Here is a tiny trained network, its code and every weight. The questions are about switching its units off for an input and a class, where a switched-off unit gives its printed mean instead of its output.

import numpy as np


def w(rows, s, z=0):
    codes = np.array(rows[::2]) - 128.0
    scale = np.full(codes.shape[1], s)
    scale[-1] = z or s
    return codes * scale


def f(y):
    return np.maximum(y, 0)


def log_softmax(a):
    a = a - a.max(-1, keepdims=True)
    return a - np.log(np.exp(a).sum(-1, keepdims=True))


def net(x, mask):
    res = np.array(x, float).reshape(1, 3) / 4 @ E
    y = f(res @ A[0][:, :-1].T + A[0][:, -1])
    res = res + np.where(mask, y, B[0][:, -1]) @ B[0][:, :-1]
    return log_softmax(res[-1] @ U[:, :-1].T + U[:, -1])


A, B = {}, {}
E = w([
[19,1,95,63],'x0',
[122,227,13,53],'x1',
[194,50,31,179],'x2',
],0.0064)
A[0] = w([
[130,75,203,173,16],'neuron 1',
[94,161,43,54,62],'neuron 2',
[5,12,100,82,66],'neuron 3',
[163,91,77,153,85],'neuron 4',
[95,169,203,85,40],'neuron 5',
[78,95,127,103,65],'neuron 6',
[37,64,134,69,32],'neuron 7',
[127,188,16,62,183],'neuron 8',
[49,162,208,88,91],'neuron 9',
[142,105,75,163,95],'neuron 10',
[179,193,175,179,59],'neuron 11',
[207,173,144,164,223],'neuron 12',
[178,119,43,112,134],'neuron 13',
[60,191,190,2,78],'neuron 14',
[166,59,64,145,66],'neuron 15',
[191,179,139,166,66],'neuron 16',
[91,186,148,49,117],'neuron 17',
[148,74,207,210,98],'neuron 18',
[87,163,198,66,37],'neuron 19',
[60,79,119,107,42],'neuron 20',
[137,196,67,100,24],'neuron 21',
[62,61,113,132,56],'neuron 22',
[173,81,70,156,82],'neuron 23',
[135,96,57,186,92],'neuron 24',
[68,168,161,109,205],'neuron 25',
[148,93,73,181,33],'neuron 26',
[170,118,52,120,137],'neuron 27',
[154,90,190,182,53],'neuron 28',
[144,41,220,208,79],'neuron 29',
[90,45,186,164,102],'neuron 30',
[73,76,92,92,43],'neuron 31',
[187,184,143,203,19],'neuron 32',
[196,57,88,126,37],'neuron 33',
[188,161,180,187,72],'neuron 34',
[227,200,144,224,4],'neuron 35',
],0.0073,0.0017)
B[0] = w([
[64,242,68,180,193],'neuron 1',
[72,238,93,153,204],'neuron 2',
[220,186,99,69,253],'neuron 3',
[215,124,196,172,180],'neuron 4',
[229,116,187,166,183],'neuron 5',
[214,169,113,65,166],'neuron 6',
[191,184,103,71,205],'neuron 7',
[28,211,77,221,250],'neuron 8',
[205,116,167,210,203],'neuron 9',
[180,126,181,165,173],'neuron 10',
[167,159,100,59,211],'neuron 11',
[132,124,117,46,236],'neuron 12',
[133,137,174,198,202],'neuron 13',
[192,125,156,200,223],'neuron 14',
[204,115,180,153,196],'neuron 15',
[167,141,78,33,203],'neuron 16',
[168,146,185,229,194],'neuron 17',
[41,251,33,163,226],'neuron 18',
[226,107,204,183,184],'neuron 19',
[201,207,93,61,179],'neuron 20',
[25,253,34,156,196],'neuron 21',
[182,187,78,41,189],'neuron 22',
[208,102,172,192,192],'neuron 23',
[204,105,193,181,189],'neuron 24',
[172,108,185,187,190],'neuron 25',
[233,101,179,166,176],'neuron 26',
[149,108,164,213,195],'neuron 27',
[50,234,59,156,192],'neuron 28',
[41,240,46,191,244],'neuron 29',
[86,218,60,136,216],'neuron 30',
[198,196,67,59,181],'neuron 31',
[188,136,73,49,209],'neuron 32',
[194,126,159,160,185],'neuron 33',
[147,170,85,57,205],'neuron 34',
[184,133,86,52,250],'neuron 35',
],0.005,0.0053)
U = w([
[155,139,105,8,93],'0',
[63,160,94,166,87],'1',
[172,113,188,179,93],'2',
[97,108,141,111,254],'3',
[80,65,154,76,37],'4',
],0.017,0.0088)

Each question gives the input, the list of numbers given to net, and the class t.
The units are the neurons (one row each of A and B). Each row of codes is followed by its name. A weight is (code - 128) times the scale printed after its matrix; where a second scale follows, it is the last column's (A, B and U).
mask holds one flag per neuron, in row order. A switched-off neuron (its flag False) gives its mean, the last column of its row in B, instead of its output. The means were averaged over made-up inputs and are rounded, as every weight is.
A unit's drop is (log p(t) with every unit on - log p(t) with that unit switched off) / (log p(t) with every unit on - log p(t) with every unit switched off).
The circuit of an input: a set's keep is (log p(t) with only the set's units on - log p(t) with every unit switched off) / (log p(t) with every unit on - log p(t) with every unit switched off). Starting from the 12 units with the biggest drops (on a tie, the unit counted first), units are removed one at a time, each time the one whose removal leaves the highest keep (on an exact tie, the one counted first), for as long as the keep stays at least 0.8.
units of the circuit, in order: the units of the circuit, biggest drop first
most important unit: the unit with the biggest drop
k most important neurons: the k neurons with the biggest drops, biggest first
drop when u is switched off: that unit's drop, to one decimal
input [-7,8,-8], class 1: units of the circuit, in order	[neuron 8]
input [-8,-8,8], class 0: units of the circuit, in order	[neuron 35; neuron 32; neuron 34]
input [7,8,-8], class 1: 4 most important neurons	[neuron 8; neuron 2; neuron 17; neuron 21]
input [6,-6,-6], class 0: 2 most important neurons	[neuron 3; neuron 7]
input [-5,8,-6], class 1: 2 most important neurons	[neuron 8; neuron 21]
input [6,-6,5], class 0: 2 most important neurons	[neuron 3; neuron 22]
input [6,-4,5], class 0: 2 most important neurons	[neuron 3; neuron 22]
input [-2,-3,2], class 3: 3 most important neurons	[neuron 8; neuron 21; neuron 2]
input [-7,5,-8], class 2: 2 most important neurons	[neuron 17; neuron 14]
input [5,8,-7], class 1: 2 most important neurons	[neuron 8; neuron 2]
input [1,3,-3], class 3: 2 most important neurons	[neuron 29; neuron 18]
input [-5,5,-7], class 2: drop when neuron 14 is switched off	0.2
input [4,5,-8], class 2: drop when neuron 9 is switched off	0.0
input [5,-8,-4], class 1: most important unit	neuron 29
input [0,6,7], class 2: drop when neuron 15 is switched off	0.1
input [-3,6,7], class 2: drop when neuron 29 is switched off	0.2
